In the rows, zero is written as 128.
[140, 128, 101, 191, 112, 76, 119, 134, 121, 166, 95, 137, 124, 64, 120, 134, 79, 169, 104, 121, 121, 154, 171, 86, 96, 106, 146, 122, 149, 163, 115, 117, 160, 127] | z617
[66, 108, 92, 146, 154, 113, 99, 146, 98, 118, 112, 125, 120, 141, 79, 122, 125, 106, 95, 117, 120, 146, 96, 137, 145, 136, 165, 69, 131, 118, 164, 110, 162, 94] | z170
[138, 132, 105, 169, 131, 107, 112, 152, 157, 128, 105, 129, 102, 73, 114, 117, 63, 146, 117, 137, 94, 155, 166, 112, 97, 112, 140, 108, 119, 142, 114, 116, 171, 152] | z8
[138, 125, 162, 104, 145, 116, 171, 100, 115, 89, 108, 147, 109, 128, 139, 136, 76, 92, 142, 150, 124, 157, 67, 96, 177, 157, 106, 119, 138, 126, 153, 148, 69, 146] | z8
[161, 148, 154, 129, 118, 141, 159, 94, 120, 113, 131, 116, 118, 145, 118, 154, 108, 131, 132, 129, 130, 151, 115, 105, 147, 155, 95, 113, 148, 128, 130, 142, 66, 137] | z73
[147, 105, 144, 101, 166, 143, 140, 124, 114, 102, 135, 177, 94, 116, 126, 118, 117, 125, 128, 141, 142, 164, 58, 108, 93, 85, 105, 120, 129, 76, 127, 130, 136, 145] | z170
[167, 120, 154, 56, 157, 154, 100, 132, 106, 73, 139, 148, 92, 141, 116, 112, 140, 117, 131, 166, 124, 150, 70, 103, 101, 67, 112, 129, 146, 77, 121, 129, 138, 147] | z73
[53, 143, 145, 119, 153, 119, 103, 128, 150, 144, 123, 148, 110, 108, 148, 124, 127, 80, 89, 139, 84, 108, 163, 102, 141, 155, 189, 179, 129, 90, 115, 125, 155, 120] | z618
[147, 142, 119, 174, 116, 80, 111, 134, 112, 150, 85, 147, 107, 67, 146, 164, 89, 143, 128, 110, 72, 126, 164, 113, 156, 141, 141, 163, 148, 183, 90, 122, 105, 127] | z976
[132, 115, 116, 93, 101, 177, 96, 173, 115, 139, 135, 94, 83, 176, 124, 149, 146, 176, 171, 139, 75, 161, 128, 131, 140, 118, 82, 102, 63, 96, 116, 121, 135, 199] | z618
[95, 123, 78, 150, 143, 117, 102, 128, 87, 154, 91, 136, 122, 116, 88, 101, 88, 125, 114, 101, 116, 131, 83, 116, 142, 132, 166, 88, 102, 119, 191, 114, 170, 151] | z617
[67, 134, 128, 93, 140, 118, 107, 149, 128, 146, 127, 140, 118, 104, 127, 124, 144, 97, 107, 134, 60, 111, 153, 101, 142, 144, 187, 190, 115, 74, 113, 115, 125, 119] | z618
[150, 143, 171, 120, 135, 133, 144, 76, 160, 129, 89, 102, 138, 139, 135, 137, 104, 129, 156, 133, 175, 132, 74, 115, 185, 138, 126, 123, 127, 138, 145, 140, 91, 154] | z617
[128, 127, 122, 137, 116, 172, 136, 169, 131, 130, 111, 96, 68, 153, 120, 149, 119, 149, 154, 125, 42, 148, 123, 123, 155, 142, 100, 79, 89, 60, 188, 94, 169, 186] | z976
[29, 129, 138, 120, 139, 119, 111, 127, 128, 132, 145, 197, 108, 112, 145, 130, 141, 62, 94, 141, 68, 90, 188, 112, 145, 125, 168, 168, 107, 113, 112, 123, 162, 123] | z332
[159, 129, 144, 79, 160, 154, 108, 125, 85, 94, 150, 163, 77, 120, 128, 125, 116, 131, 119, 137, 122, 134, 57, 110, 69, 97, 108, 139, 163, 92, 92, 147, 106, 160] | z73
[151, 107, 110, 115, 123, 163, 100, 161, 120, 126, 129, 75, 90, 181, 134, 139, 103, 184, 151, 122, 58, 106, 137, 131, 124, 109, 125, 90, 79, 107, 175, 106, 172, 196] | z332
[149, 126, 166, 98, 131, 100, 144, 91, 118, 100, 136, 129, 124, 119, 147, 120, 108, 120, 156, 151, 131, 159, 87, 101, 155, 140, 95, 123, 133, 146, 128, 110, 89, 133] | z660
[165, 167, 127, 139, 129, 90, 130, 121, 154, 138, 167, 66, 140, 93, 111, 127, 95, 161, 83, 84, 146, 139, 87, 146, 117, 204, 98, 132, 109, 113, 139, 130, 175, 139] | z660
[14, 142, 133, 127, 142, 108, 104, 135, 141, 115, 137, 198, 110, 109, 136, 138, 116, 102, 76, 120, 74, 94, 138, 109, 158, 94, 178, 145, 86, 86, 124, 132, 179, 120] | z170
[150, 133, 171, 101, 113, 158, 149, 96, 139, 112, 121, 133, 142, 152, 133, 110, 120, 96, 145, 176, 146, 118, 91, 108, 158, 144, 128, 161, 167, 125, 140, 143, 76, 143] | z617
[51, 133, 127, 125, 153, 128, 109, 117, 118, 137, 117, 156, 122, 126, 122, 129, 129, 90, 95, 131, 78, 98, 178, 87, 147, 150, 169, 168, 137, 104, 127, 129, 166, 123] | z852
[158, 132, 125, 154, 121, 75, 98, 128, 112, 148, 107, 120, 107, 86, 110, 127, 97, 140, 127, 146, 109, 114, 167, 111, 109, 64, 170, 131, 150, 159, 102, 120, 163, 143] | z332
[164, 147, 161, 119, 141, 143, 147, 94, 165, 117, 112, 127, 116, 130, 114, 140, 91, 101, 136, 147, 158, 158, 83, 94, 159, 168, 84, 137, 139, 132, 133, 141, 80, 164] | z8
[119, 115, 90, 126, 162, 83, 60, 131, 103, 141, 112, 126, 124, 118, 83, 104, 94, 113, 99, 124, 118, 136, 92, 117, 140, 134, 199, 136, 128, 156, 166, 89, 180, 109] | z332
[63, 150, 152, 111, 160, 137, 119, 131, 179, 110, 118, 155, 111, 108, 147, 126, 118, 92, 98, 142, 97, 97, 164, 92, 132, 106, 159, 198, 125, 87, 124, 127, 149, 108] | z8
[48, 152, 154, 127, 152, 103, 111, 113, 146, 133, 145, 187, 99, 109, 131, 125, 109, 80, 69, 129, 102, 103, 135, 112, 145, 129, 186, 193, 138, 87, 115, 130, 165, 96] | z73
[97, 130, 145, 142, 152, 121, 124, 134, 133, 132, 131, 178, 110, 109, 124, 139, 147, 85, 106, 116, 92, 112, 155, 87, 169, 167, 158, 206, 123, 92, 120, 114, 178, 135] | z976
[146, 104, 103, 97, 127, 150, 96, 160, 128, 138, 121, 104, 83, 162, 122, 121, 116, 150, 157, 127, 70, 117, 105, 133, 135, 112, 94, 85, 60, 84, 170, 103, 171, 213] | z332
[157, 132, 120, 173, 127, 103, 122, 139, 154, 136, 87, 134, 107, 81, 106, 135, 84, 133, 116, 124, 108, 138, 173, 114, 110, 122, 143, 132, 158, 139, 103, 123, 182, 141] | z170
[72, 119, 135, 124, 138, 110, 123, 139, 153, 137, 123, 170, 138, 132, 111, 127, 141, 90, 94, 140, 80, 102, 181, 92, 169, 143, 182, 197, 130, 90, 121, 117, 181, 102] | z852
[79, 137, 145, 166, 157, 147, 115, 127, 148, 120, 141, 153, 119, 130, 154, 120, 115, 84, 96, 116, 113, 100, 162, 127, 161, 138, 173, 184, 123, 89, 124, 136, 190, 117] | z73
[132, 108, 99, 126, 111, 151, 96, 162, 136, 145, 140, 100, 103, 156, 108, 123, 113, 175, 141, 145, 61, 163, 111, 123, 140, 128, 98, 90, 74, 79, 155, 93, 145, 169] | z852
[187, 117, 152, 112, 151, 133, 154, 82, 130, 109, 102, 125, 109, 166, 109, 132, 115, 111, 153, 149, 147, 141, 121, 71, 147, 160, 86, 134, 155, 139, 168, 115, 73, 145] | z8
[147, 115, 137, 102, 124, 135, 119, 138, 144, 138, 133, 99, 86, 157, 140, 140, 100, 176, 136, 143, 82, 146, 86, 141, 138, 137, 96, 97, 99, 80, 165, 107, 170, 176] | z852
[148, 108, 119, 81, 95, 153, 99, 164, 129, 134, 113, 114, 81, 161, 124, 129, 123, 179, 161, 141, 56, 131, 133, 132, 142, 84, 89, 124, 64, 81, 143, 122, 156, 186] | z617
[164, 105, 136, 87, 158, 148, 102, 143, 100, 85, 139, 165, 76, 148, 116, 139, 142, 138, 114, 140, 126, 141, 70, 93, 86, 85, 79, 132, 150, 85, 107, 139, 133, 150] | z170
[165, 131, 160, 107, 139, 134, 146, 101, 124, 129, 125, 122, 126, 139, 124, 142, 107, 117, 130, 149, 163, 148, 96, 112, 149, 147, 96, 157, 146, 138, 139, 149, 94, 144] | z8
[177, 121, 171, 113, 151, 113, 139, 99, 128, 104, 112, 154, 117, 128, 126, 138, 109, 110, 131, 148, 120, 166, 69, 88, 180, 131, 124, 117, 125, 119, 139, 129, 85, 133] | z976
[126, 176, 118, 120, 116, 107, 145, 129, 152, 142, 154, 90, 142, 117, 115, 124, 121, 140, 97, 111, 137, 119, 79, 151, 126, 200, 160, 172, 129, 94, 179, 108, 152, 108] | z618
[168, 97, 140, 96, 164, 142, 96, 156, 131, 91, 137, 178, 104, 110, 133, 122, 127, 129, 99, 150, 114, 142, 34, 118, 89, 69, 140, 127, 151, 86, 112, 119, 119, 121] | z617
[130, 111, 122, 103, 131, 162, 92, 141, 144, 124, 125, 96, 85, 165, 152, 138, 99, 184, 142, 131, 57, 119, 115, 118, 127, 123, 91, 74, 73, 87, 173, 101, 137, 205] | z170
[112, 120, 100, 137, 148, 112, 99, 136, 107, 154, 103, 125, 122, 140, 78, 112, 128, 99, 112, 134, 143, 142, 97, 118, 133, 158, 181, 102, 152, 131, 169, 95, 180, 133] | z618
[138, 115, 98, 174, 129, 107, 107, 143, 100, 124, 110, 124, 138, 89, 131, 114, 83, 134, 127, 119, 89, 145, 184, 120, 110, 138, 152, 113, 151, 191, 120, 100, 175, 119] | z660
[80, 157, 156, 126, 147, 120, 118, 119, 132, 129, 135, 126, 112, 101, 134, 137, 118, 100, 100, 116, 67, 85, 140, 97, 151, 102, 158, 145, 119, 76, 117, 131, 122, 131] | z660
[171, 80, 128, 89, 175, 139, 122, 146, 101, 75, 140, 192, 100, 132, 125, 114, 102, 142, 132, 146, 128, 146, 52, 94, 79, 88, 127, 131, 138, 124, 106, 126, 107, 152] | z8
[147, 140, 138, 114, 157, 47, 152, 109, 172, 131, 155, 84, 129, 86, 132, 128, 87, 167, 67, 101, 137, 139, 56, 110, 112, 238, 119, 132, 130, 72, 164, 112, 176, 138] | z852
[124, 119, 137, 97, 158, 123, 114, 115, 117, 87, 158, 180, 86, 110, 127, 100, 93, 146, 99, 136, 128, 160, 39, 104, 80, 116, 132, 126, 120, 96, 116, 137, 128, 131] | z617
[154, 138, 119, 110, 139, 93, 148, 129, 167, 132, 150, 73, 188, 92, 108, 107, 92, 179, 80, 98, 140, 115, 50, 133, 115, 192, 184, 116, 100, 86, 195, 107, 158, 144] | z617
[138, 109, 128, 99, 164, 137, 108, 119, 104, 91, 143, 159, 87, 132, 132, 115, 120, 140, 116, 136, 136, 150, 71, 111, 78, 108, 89, 114, 133, 104, 116, 135, 119, 135] | z170
[90, 112, 99, 115, 171, 128, 86, 136, 98, 135, 105, 109, 129, 127, 91, 105, 110, 94, 107, 127, 126, 139, 122, 104, 120, 154, 179, 107, 133, 136, 173, 106, 211, 149] | z332
[84, 126, 143, 123, 145, 161, 83, 129, 110, 105, 160, 144, 103, 157, 132, 122, 131, 93, 102, 145, 76, 109, 161, 118, 149, 150, 174, 192, 152, 112, 113, 120, 128, 102] | z73
[181, 132, 193, 123, 121, 108, 162, 86, 142, 115, 112, 126, 130, 135, 132, 152, 112, 109, 145, 169, 160, 155, 104, 103, 180, 112, 121, 112, 171, 136, 125, 132, 82, 134] | z73
[164, 141, 141, 140, 147, 86, 178, 121, 128, 118, 162, 88, 148, 83, 134, 141, 99, 132, 109, 90, 141, 134, 54, 161, 149, 190, 157, 145, 117, 94, 175, 119, 151, 123] | z332
[71, 135, 86, 133, 135, 144, 70, 118, 118, 166, 98, 114, 140, 121, 133, 102, 100, 121, 104, 135, 126, 129, 108, 132, 122, 155, 141, 91, 123, 153, 201, 94, 161, 143] | z617
[94, 125, 100, 130, 150, 85, 104, 107, 80, 142, 104, 120, 137, 103, 93, 104, 98, 109, 116, 129, 85, 108, 101, 111, 156, 154, 198, 101, 139, 122, 173, 100, 135, 135] | z852
[144, 135, 145, 107, 133, 110, 120, 88, 124, 95, 116, 138, 100, 151, 99, 132, 124, 103, 131, 143, 130, 134, 93, 103, 167, 153, 94, 119, 142, 128, 139, 129, 88, 133] | z170
[50, 115, 152, 124, 166, 102, 130, 127, 137, 127, 115, 158, 110, 107, 163, 131, 112, 72, 93, 131, 58, 75, 175, 87, 147, 127, 201, 170, 137, 92, 122, 127, 137, 113] | z332
[122, 126, 100, 118, 170, 126, 80, 119, 102, 174, 96, 83, 127, 143, 96, 129, 111, 155, 116, 105, 159, 140, 80, 134, 111, 152, 196, 112, 141, 154, 174, 97, 168, 131] | z618
[137, 125, 97, 167, 122, 110, 104, 149, 133, 118, 85, 119, 115, 77, 116, 117, 113, 131, 134, 127, 79, 136, 172, 123, 118, 109, 146, 113, 140, 138, 116, 103, 131, 110] | z617
[149, 164, 125, 139, 123, 96, 155, 127, 144, 126, 178, 84, 151, 98, 125, 124, 93, 147, 93, 106, 149, 112, 54, 158, 120, 194, 156, 153, 129, 108, 181, 114, 170, 136] | z332
[72, 119, 107, 127, 161, 105, 100, 141, 132, 157, 107, 164, 130, 107, 110, 130, 146, 80, 100, 104, 95, 90, 174, 88, 154, 120, 170, 174, 93, 97, 143, 103, 197, 136] | z332
[136, 154, 163, 131, 135, 137, 133, 77, 162, 115, 133, 117, 123, 145, 140, 130, 87, 120, 112, 143, 152, 133, 73, 115, 157, 163, 102, 114, 132, 119, 158, 140, 97, 149] | z170
[144, 117, 127, 115, 144, 153, 121, 149, 157, 126, 113, 145, 81, 148, 118, 154, 95, 147, 136, 122, 94, 146, 94, 126, 146, 117, 100, 94, 75, 99, 176, 102, 177, 191] | z8
[23, 145, 150, 98, 147, 113, 137, 130, 179, 112, 117, 206, 114, 121, 124, 141, 122, 90, 86, 136, 93, 101, 163, 84, 150, 92, 171, 188, 102, 99, 109, 138, 139, 89] | z8
[141, 115, 95, 97, 114, 156, 90, 174, 109, 114, 125, 109, 69, 177, 86, 123, 143, 144, 162, 134, 71, 117, 106, 135, 133, 72, 93, 77, 68, 76, 164, 107, 184, 199] | z332
[166, 133, 111, 181, 112, 105, 89, 142, 123, 128, 94, 129, 114, 70, 110, 141, 102, 146, 126, 125, 109, 138, 166, 133, 116, 103, 146, 112, 154, 181, 80, 126, 157, 141] | z617
[155, 122, 98, 166, 121, 100, 100, 148, 143, 143, 76, 133, 108, 96, 104, 138, 83, 153, 93, 123, 96, 149, 171, 110, 93, 115, 140, 96, 156, 162, 122, 122, 172, 118] | z617
[169, 105, 138, 96, 133, 131, 96, 138, 144, 117, 133, 112, 96, 165, 151, 131, 89, 179, 126, 142, 78, 141, 73, 144, 137, 167, 123, 101, 104, 137, 162, 102, 134, 162] | z976
